Below is a small trained network, with its code and all its weights. Each question gives an input and a target symbol and asks what happens when units are switched off, that is, made to give their printed mean instead of their output.

import numpy as np


def w(rows, s, z=0):
    codes = np.array(rows[::2]) - 128.0
    scale = np.full(codes.shape[1], s)
    scale[-1] = z or s
    return codes * scale


def norm(h):
    return h / np.sqrt((h * h).mean(-1, keepdims=True) + 1e-5)


def f(y):
    return y / 2 * (1 + np.tanh(0.7978845608 * (y + 0.044715 * y**3)))


def softmax(a):
    e = np.exp(a - a.max(-1, keepdims=True))
    return e / e.sum(-1, keepdims=True)


def log_softmax(a):
    a = a - a.max(-1, keepdims=True)
    return a - np.log(np.exp(a).sum(-1, keepdims=True))


def net(x, mask):
    ids = ['ΓΔΘΞΦΨαβεζηλμπτω'.index(c) for c in x.split()]
    T = len(ids)
    res = E[ids] + P[:T]
    u = 0
    for l in range(2):
        r = norm(res)
        for j in range(2):
            rows = slice(3 * j, 3 * j + 3)
            q, k, v = (r @ M[l][rows].T for M in (Q, K, V))
            z = softmax(np.where(np.tri(T) > 0, q @ k.T / 3**0.5, -1e9)) @ v
            o = O[l][rows]
            res = res + np.where(mask[u + j], z, o[:, -1]) @ o[:, :-1]
        u += 2
        y = f(norm(res) @ A[l][:, :-1].T + A[l][:, -1])
        res = res + np.where(mask[u : u + 8], y, B[l][:, -1]) @ B[l][:, :-1]
        u += 8
    return log_softmax(norm(res)[-1] @ U[:, :-1].T + U[:, -1])


Q, K, V, O, A, B = {}, {}, {}, {}, {}, {}
E = w([
[102,154,118],'Γ',
[77,96,85],'Δ',
[159,85,109],'Θ',
[72,107,105],'Ξ',
[100,157,143],'Φ',
[99,153,142],'Ψ',
[160,86,113],'α',
[141,110,131],'β',
[247,187,169],'ε',
[106,153,143],'ζ',
[87,185,117],'η',
[159,145,124],'λ',
[165,57,156],'μ',
[156,92,118],'π',
[85,85,63],'τ',
[97,161,145],'ω',
],0.013)
P = w([
[80,65,141],'0',
[95,155,83],'1',
[90,134,42],'2',
[84,125,22],'3',
[92,118,20],'4',
[6,211,68],'5',
[86,100,19],'6',
[94,104,13],'7',
[90,99,15],'8',
],0.0022)
Q[0] = w([
[137,159,10],'0.h0',
[103,141,164],'0.h0',
[93,112,85],'0.h0',
[183,184,64],'0.h1',
[170,195,61],'0.h1',
[108,80,157],'0.h1',
],0.011)
K[0] = w([
[26,144,157],'0.h0',
[164,2,167],'0.h0',
[124,150,215],'0.h0',
[183,191,40],'0.h1',
[166,198,75],'0.h1',
[122,85,209],'0.h1',
],0.0074)
V[0] = w([
[242,155,149],'0.h0',
[110,208,120],'0.h0',
[253,65,156],'0.h0',
[47,84,222],'0.h1',
[93,29,223],'0.h1',
[4,105,179],'0.h1',
],0.0052)
O[0] = w([
[51,30,187,50],'0.h0',
[134,181,183,177],'0.h0',
[153,3,117,2],'0.h0',
[140,45,114,95],'0.h1',
[155,41,71,65],'0.h1',
[155,14,123,129],'0.h1',
],0.0046,0.0042)
A[0] = w([
[132,115,46,102],'0.n0',
[114,124,254,3],'0.n1',
[123,142,88,114],'0.n2',
[64,160,134,86],'0.n3',
[129,130,145,117],'0.n4',
[171,151,90,140],'0.n5',
[179,165,183,147],'0.n6',
[142,163,16,143],'0.n7',
],0.009,0.0039)
B[0] = w([
[109,191,161,143],'0.n0',
[3,71,136,105],'0.n1',
[56,153,147,156],'0.n2',
[157,73,123,195],'0.n3',
[130,67,126,122],'0.n4',
[7,130,169,176],'0.n5',
[72,31,85,188],'0.n6',
[46,164,201,254],'0.n7',
],0.0038,0.0039)
Q[1] = w([
[182,127,128],'1.h0',
[141,92,72],'1.h0',
[80,151,229],'1.h0',
[86,145,161],'1.h1',
[102,111,174],'1.h1',
[6,138,133],'1.h1',
],0.012)
K[1] = w([
[162,181,103],'1.h0',
[112,133,30],'1.h0',
[133,87,255],'1.h0',
[92,72,62],'1.h1',
[159,66,33],'1.h1',
[22,88,74],'1.h1',
],0.0091)
V[1] = w([
[154,46,245],'1.h0',
[236,215,126],'1.h0',
[58,94,3],'1.h0',
[115,249,205],'1.h1',
[76,81,77],'1.h1',
[128,203,34],'1.h1',
],0.0064)
O[1] = w([
[156,112,152,38],'1.h0',
[120,78,103,100],'1.h0',
[58,132,127,147],'1.h0',
[127,125,203,252],'1.h1',
[138,176,127,165],'1.h1',
[124,2,167,202],'1.h1',
],0.0069,0.0036)
A[1] = w([
[39,196,41,94],'1.n0',
[76,135,158,86],'1.n1',
[238,138,143,90],'1.n2',
[197,164,56,52],'1.n3',
[2,106,81,143],'1.n4',
[131,183,71,127],'1.n5',
[160,106,167,66],'1.n6',
[182,206,151,254],'1.n7',
],0.0076,0.002)
B[1] = w([
[169,57,93,254],'1.n0',
[137,148,129,191],'1.n1',
[146,19,186,120],'1.n2',
[93,255,229,110],'1.n3',
[117,40,51,225],'1.n4',
[181,197,83,157],'1.n5',
[76,73,129,112],'1.n6',
[239,37,114,236],'1.n7',
],0.0046,0.0041)
U = w([
[92,119,188,64],'Γ',
[77,102,94,85],'Δ',
[132,122,99,135],'Θ',
[88,109,99,95],'Ξ',
[71,138,199,164],'Φ',
[122,122,175,62],'Ψ',
[141,119,108,86],'α',
[156,121,102,106],'β',
[250,115,213,156],'ε',
[157,164,98,151],'ζ',
[101,133,193,74],'η',
[208,215,183,190],'λ',
[178,63,121,254],'μ',
[147,118,112,84],'π',
[78,100,93,71],'τ',
[117,120,181,59],'ω',
],0.015,0.0062)

Each question gives the input, a string of symbols that net reads in full, and the target symbol t.
The units are the heads (3 rows each of Q, K, V and O) and the neurons (one row each of A and B). Each row of codes is followed by its name. A weight is (code - 128) times the scale printed after its matrix; where a second scale follows, it is the last column's (O, A, B and U).
mask holds one flag per unit, layer by layer, with each layer's heads first. A switched-off unit (its flag False) gives its mean, the last column of its rows in O or B, instead of its output. The means were averaged over made-up inputs and are rounded, as every weight is.
A unit's drop is (log p(t) with every unit on - log p(t) with that unit switched off) / (log p(t) with every unit on - log p(t) with every unit switched off).
The circuit of an input: a set's keep is (log p(t) with only the set's units on - log p(t) with every unit switched off) / (log p(t) with every unit on - log p(t) with every unit switched off). Starting from the 12 units with the biggest drops (on a tie, the unit counted first), units are removed one at a time, each time the one whose removal leaves the highest keep (on an exact tie, the one counted first), for as long as the keep stays at least 0.8.
circuit, biggest first: the units of the circuit, biggest drop first
most important unit: the unit with the biggest drop
top k neurons: the k neurons with the biggest drops, biggest first
k most important neurons of layer l: the k neurons of layer l with the biggest drops, biggest first
which heads matter: for each layer, one digit per head in row order, 1 if its drop is at least 0.15 and else 0, layers parted by /
drop when u is switched off: that unit's drop, to one decimal
input λ Γ Φ ζ Δ μ ζ, target λ: circuit, biggest first	0.h0, 1.h0
input Φ α Φ μ ε α, target Φ: which heads matter	10 / 00
input ε τ π, target ε: most important unit	1.h0
input ε ζ λ Ψ, target ε: circuit, biggest first	1.h0, 0.h0
input Ψ λ Γ, target λ: circuit, biggest first	0.h1, 0.h0
input λ ε Φ π, target λ: top 2 neurons	0.n1, 0.n7
input ε Φ π, target ε: top 2 neurons	1.n7, 0.n1
input λ α Φ η ε ω, target λ: which heads matter	10 / 11
input ε η λ ω Φ, target ε: circuit, biggest first	0.h0, 1.h0
input ω Φ Φ Γ, target Φ: which heads matter	10 / 01
input λ μ Φ Φ, target λ: top 3 neurons	0.n1, 0.n6, 1.n4
input μ η ζ, target μ: which heads matter	11 / 01
input ε ε β λ Φ π Φ, target ε: 2 most important neurons of layer 0	0.n6, 0.n5
input λ ω Ψ Ξ λ Γ, target λ: top neuron	1.n7
input λ Δ α, target λ: 3 most important neurons of layer 0	0.n1, 0.n6, 0.n0
input λ ω η Ξ Φ η Φ, target λ: 2 most important neurons of layer 0	0.n1, 0.n7
input ε Ξ ζ α, target ε: 2 most important neurons of layer 1	1.n4, 1.n0
input ε ω Θ, target ε: 2 most important neurons of layer 0	0.n1, 0.n6
input ε Δ λ λ μ η Γ λ Θ, target ε: 2 most important neurons of layer 1	1.n7, 1.n4
input ε ζ μ Φ Ψ, target ε: circuit, biggest first	1.h0
input Φ λ η Δ β, target Φ: drop when 0.h0 is switched off	0.8
input λ Γ ε ω, target λ: drop when 0.h0 is switched off	1.6
input ε λ η α α, target ε: drop when 1.n4 is switched off	0.1
input ε α λ Ξ ζ, target ε: drop when 1.n2 is switched off	0.0
